Below are the code and all the weights of a small trained network. Each question names an input and a class and asks about switching units off, where a switched-off unit gives its printed mean instead of its output.

import numpy as np


def w(rows, s, z=0):
    codes = np.array(rows[::2]) - 128.0
    scale = np.full(codes.shape[1], s)
    scale[-1] = z or s
    return codes * scale


def norm(h):
    return h / np.sqrt((h * h).mean(-1, keepdims=True) + 1e-5)


def f(y):
    return y / 2 * (1 + np.tanh(0.7978845608 * (y + 0.044715 * y**3)))


def log_softmax(a):
    a = a - a.max(-1, keepdims=True)
    return a - np.log(np.exp(a).sum(-1, keepdims=True))


def net(x, mask):
    res = np.array(x, float).reshape(1, 8) / 4 @ E
    u = 0
    for l in range(2):
        y = f(norm(res) @ A[l][:, :-1].T + A[l][:, -1])
        res = res + np.where(mask[u : u + 16], y, B[l][:, -1]) @ B[l][:, :-1]
        u += 16
    return log_softmax(norm(res)[-1] @ U[:, :-1].T + U[:, -1])


A, B = {}, {}
E = w([
[128,127,134,130,127,129,127,128,131,128],'x0',
[129,131,127,127,128,128,128,128,128,127],'x1',
[128,127,128,127,126,128,131,128,127,128],'x2',
[123,127,116,150,121,254,133,130,110,171],'x3',
[129,125,128,126,127,128,129,127,129,127],'x4',
[128,128,126,128,129,128,128,128,127,129],'x5',
[133,125,97,168,100,105,95,19,134,156],'x6',
[112,98,78,220,54,115,169,170,135,104],'x7',
],0.012)
A[0] = w([
[127,130,127,131,131,124,143,189,128,113,66],'L0N0',
[130,158,101,167,113,133,145,115,122,115,39],'L0N1',
[126,136,98,189,101,92,142,172,136,121,49],'L0N2',
[133,135,104,146,151,174,126,114,140,136,9],'L0N3',
[129,130,132,106,133,144,154,251,118,97,171],'L0N4',
[107,116,122,86,159,107,112,118,114,140,130],'L0N5',
[125,110,151,82,114,170,135,93,101,119,64],'L0N6',
[133,129,138,64,163,144,144,227,115,116,212],'L0N7',
[135,128,151,90,153,134,118,63,114,146,111],'L0N8',
[140,123,205,168,126,145,97,128,159,101,40],'L0N9',
[125,148,148,57,159,146,129,131,132,135,137],'L0N10',
[135,117,133,110,136,112,144,153,136,127,58],'L0N11',
[121,128,142,111,145,106,130,195,121,121,56],'L0N12',
[122,132,115,130,150,245,123,119,122,174,55],'L0N13',
[126,148,143,94,150,111,113,115,130,134,143],'L0N14',
[123,135,107,172,113,225,145,139,117,163,5],'L0N15',
],0.017,0.0033)
B[0] = w([
[152,181,117,137,71,178,149,118,168,144,173],'L0N0',
[151,98,103,131,107,60,91,137,104,156,152],'L0N1',
[105,177,185,109,59,107,152,132,64,115,195],'L0N2',
[180,178,122,145,94,164,44,103,152,74,154],'L0N3',
[117,194,87,19,115,179,210,164,193,154,249],'L0N4',
[154,130,109,149,169,155,139,116,173,116,167],'L0N5',
[149,154,149,77,104,117,121,136,107,137,159],'L0N6',
[108,7,159,210,186,47,79,112,15,111,246],'L0N7',
[114,217,129,129,152,171,194,106,188,148,197],'L0N8',
[195,122,136,111,114,95,109,173,148,124,122],'L0N9',
[146,53,169,135,138,131,67,151,92,93,200],'L0N10',
[148,189,125,167,122,141,89,118,135,107,144],'L0N11',
[182,209,187,203,91,140,65,113,198,107,179],'L0N12',
[44,172,193,40,42,76,121,121,54,184,233],'L0N13',
[142,132,94,153,170,158,114,145,174,119,174],'L0N14',
[174,52,54,210,218,207,159,146,165,93,220],'L0N15',
],0.019,0.015)
A[1] = w([
[99,68,138,95,117,55,97,162,82,135,3],'L1N0',
[170,77,56,205,128,166,171,177,161,111,103],'L1N1',
[122,181,112,41,152,178,119,83,191,138,74],'L1N2',
[151,132,69,144,183,133,168,130,190,93,131],'L1N3',
[99,73,68,191,81,73,116,96,87,104,136],'L1N4',
[146,139,118,65,102,121,180,114,191,151,13],'L1N5',
[115,93,48,98,190,182,173,155,208,158,73],'L1N6',
[152,106,112,168,201,129,118,136,194,120,119],'L1N7',
[114,47,91,230,156,141,108,84,108,124,21],'L1N8',
[192,60,94,225,97,152,66,134,135,112,27],'L1N9',
[85,105,134,120,122,75,120,123,108,129,76],'L1N10',
[123,166,113,66,102,146,141,141,125,185,76],'L1N11',
[119,150,71,51,102,156,153,177,169,108,77],'L1N12',
[159,77,125,121,101,2,112,93,127,160,76],'L1N13',
[151,107,126,167,192,130,138,115,177,112,118],'L1N14',
[148,158,135,102,129,118,155,141,173,122,43],'L1N15',
],0.016,0.0026)
B[1] = w([
[129,85,163,61,147,127,146,109,85,137,207],'L1N0',
[61,92,111,184,140,187,64,121,124,205,239],'L1N1',
[81,173,28,84,114,128,97,76,120,141,255],'L1N2',
[139,58,134,2,127,135,167,166,77,158,214],'L1N3',
[176,129,67,145,67,104,145,65,85,164,207],'L1N4',
[189,84,172,92,110,160,87,168,110,91,196],'L1N5',
[112,93,78,149,159,135,251,153,132,155,232],'L1N6',
[166,130,121,133,169,92,146,101,176,48,227],'L1N7',
[146,121,138,129,9,116,73,178,164,133,216],'L1N8',
[149,71,136,134,120,101,38,122,192,121,231],'L1N9',
[166,147,107,133,149,196,130,142,68,70,160],'L1N10',
[122,169,151,180,190,88,72,113,201,117,225],'L1N11',
[115,137,186,208,162,111,150,142,149,105,213],'L1N12',
[148,181,105,216,193,120,221,99,87,107,170],'L1N13',
[178,145,114,127,165,82,134,142,159,90,215],'L1N14',
[106,80,140,84,44,90,143,142,135,141,178],'L1N15',
],0.023,0.0091)
U = w([
[210,59,161,153,184,70,43,150,192,54,148],'0',
[125,224,207,149,50,97,156,181,186,93,87],'1',
[154,109,37,39,191,104,200,115,182,112,255],'2',
[186,166,94,176,98,81,193,63,29,113,77],'3',
[103,62,204,66,173,150,95,141,11,140,155],'4',
[60,87,117,195,167,201,202,196,155,185,97],'5',
[53,242,105,84,137,155,57,56,146,171,29],'6',
[145,57,64,176,39,135,44,110,135,190,179],'7',
],0.012,0.00066)

Each question gives the input, the list of numbers given to net, and the class t.
The units are the neurons (one row each of A and B). Each row of codes is followed by its name. A weight is (code - 128) times the scale printed after its matrix; where a second scale follows, it is the last column's (A, B and U).
mask holds one flag per neuron, layer by layer. A switched-off neuron (its flag False) gives its mean, the last column of its row in B, instead of its output. The means were averaged over made-up inputs and are rounded, as every weight is.
A unit's drop is (log p(t) with every unit on - log p(t) with that unit switched off) / (log p(t) with every unit on - log p(t) with every unit switched off).
The circuit of an input: a set's keep is (log p(t) with only the set's units on - log p(t) with every unit switched off) / (log p(t) with every unit on - log p(t) with every unit switched off). Starting from the 12 units with the biggest drops (on a tie, the unit counted first), units are removed one at a time, each time the one whose removal leaves the highest keep (on an exact tie, the one counted first), for as long as the keep stays at least 0.8.
circuit, biggest first: the units of the circuit, biggest drop first
most important unit: the unit with the biggest drop
k most important neurons: the k neurons with the biggest drops, biggest first
top k neurons in layer l: the k neurons of layer l with the biggest drops, biggest first
drop of u: that unit's drop, to one decimal
input [-4,1,3,7,8,-2,-5,-2], class 4: circuit, biggest first -> [L0N7]
input [-6,7,4,-6,1,0,-7,1], class 1: 4 most important neurons -> [L0N15; L0N4; L0N12; L0N0]
input [-1,1,-6,-8,-6,-3,1,3], class 3: top 3 neurons in layer 0 -> [L0N4; L0N8; L0N15]
input [-3,7,1,1,2,6,4,-7], class 6: 2 most important neurons -> [L0N15; L1N2]
input [-4,-6,0,1,6,-6,-7,-1], class 4: 2 most important neurons -> [L0N7; L0N15]
input [-4,-1,-6,7,0,3,0,-4], class 4: 2 most important neurons -> [L0N13; L0N4]
input [0,0,-4,-7,0,1,8,1], class 3: 2 most important neurons -> [L0N4; L0N15]
input [2,-2,-5,-2,-6,2,1,-7], class 2: top 2 neurons in layer 0 -> [L0N8; L0N7]
input [3,2,-4,-1,-3,0,1,8], class 3: top 4 neurons in layer 0 -> [L0N4; L0N2; L0N8; L0N1]
input [-3,7,-8,2,-5,5,-5,-3], class 4: top 2 neurons in layer 0 -> [L0N7; L0N4]
input [7,0,5,-5,-2,1,1,2], class 3: 3 most important neurons -> [L0N4; L0N8; L0N15]
input [-7,-2,8,0,-8,5,8,-7], class 2: 2 most important neurons -> [L0N13; L0N2]
input [8,-3,-4,0,4,-3,-6,8], class 1: 2 most important neurons -> [L0N2; L0N4]
input [2,-8,8,-4,1,7,8,-4], class 2: most important unit -> L0N13
input [-8,-1,2,1,0,3,-7,-2], class 4: top 3 neurons in layer 0 -> [L0N7; L0N15; L0N4]
input [2,4,2,-6,1,8,1,-4], class 2: top 2 neurons in layer 0 -> [L0N7; L0N8]
input [2,-4,1,2,-4,4,8,-1], class 6: 2 most important neurons -> [L0N7; L0N15]
input [-7,2,0,-7,1,-8,5,0], class 2: 2 most important neurons -> [L0N7; L0N13]
input [-8,-6,-3,3,3,3,-1,7], class 5: 2 most important neurons -> [L0N15; L0N7]
input [-2,7,8,-5,-6,-6,-4,1], class 1: most important neuron -> [L0N15]
input [6,8,-1,7,5,-8,5,-1], class 6: 2 most important neurons -> [L0N13; L0N7]
input [-2,-3,5,0,-4,-4,7,2], class 3: top 3 neurons in layer 0 -> [L0N15; L0N4; L0N14]
input [-4,-8,-5,-1,5,-6,-8,-8], class 0: 2 most important neurons -> [L0N7; L0N13]
input [7,2,-7,-4,-1,7,7,-1], class 2: top 2 neurons in layer 0 -> [L0N13; L0N7]
input [-3,-7,0,-6,3,-1,-4,1], class 1: top 2 neurons in layer 0 -> [L0N15; L0N4]
input [5,-4,8,-8,4,-8,1,8], class 3: top 2 neurons in layer 0 -> [L0N4; L0N8]
input [8,5,2,1,2,0,-1,-4], class 4: most important unit -> L0N15
input [-6,3,-7,-3,-2,7,6,-8], class 2: drop of L0N13 -> 0.2
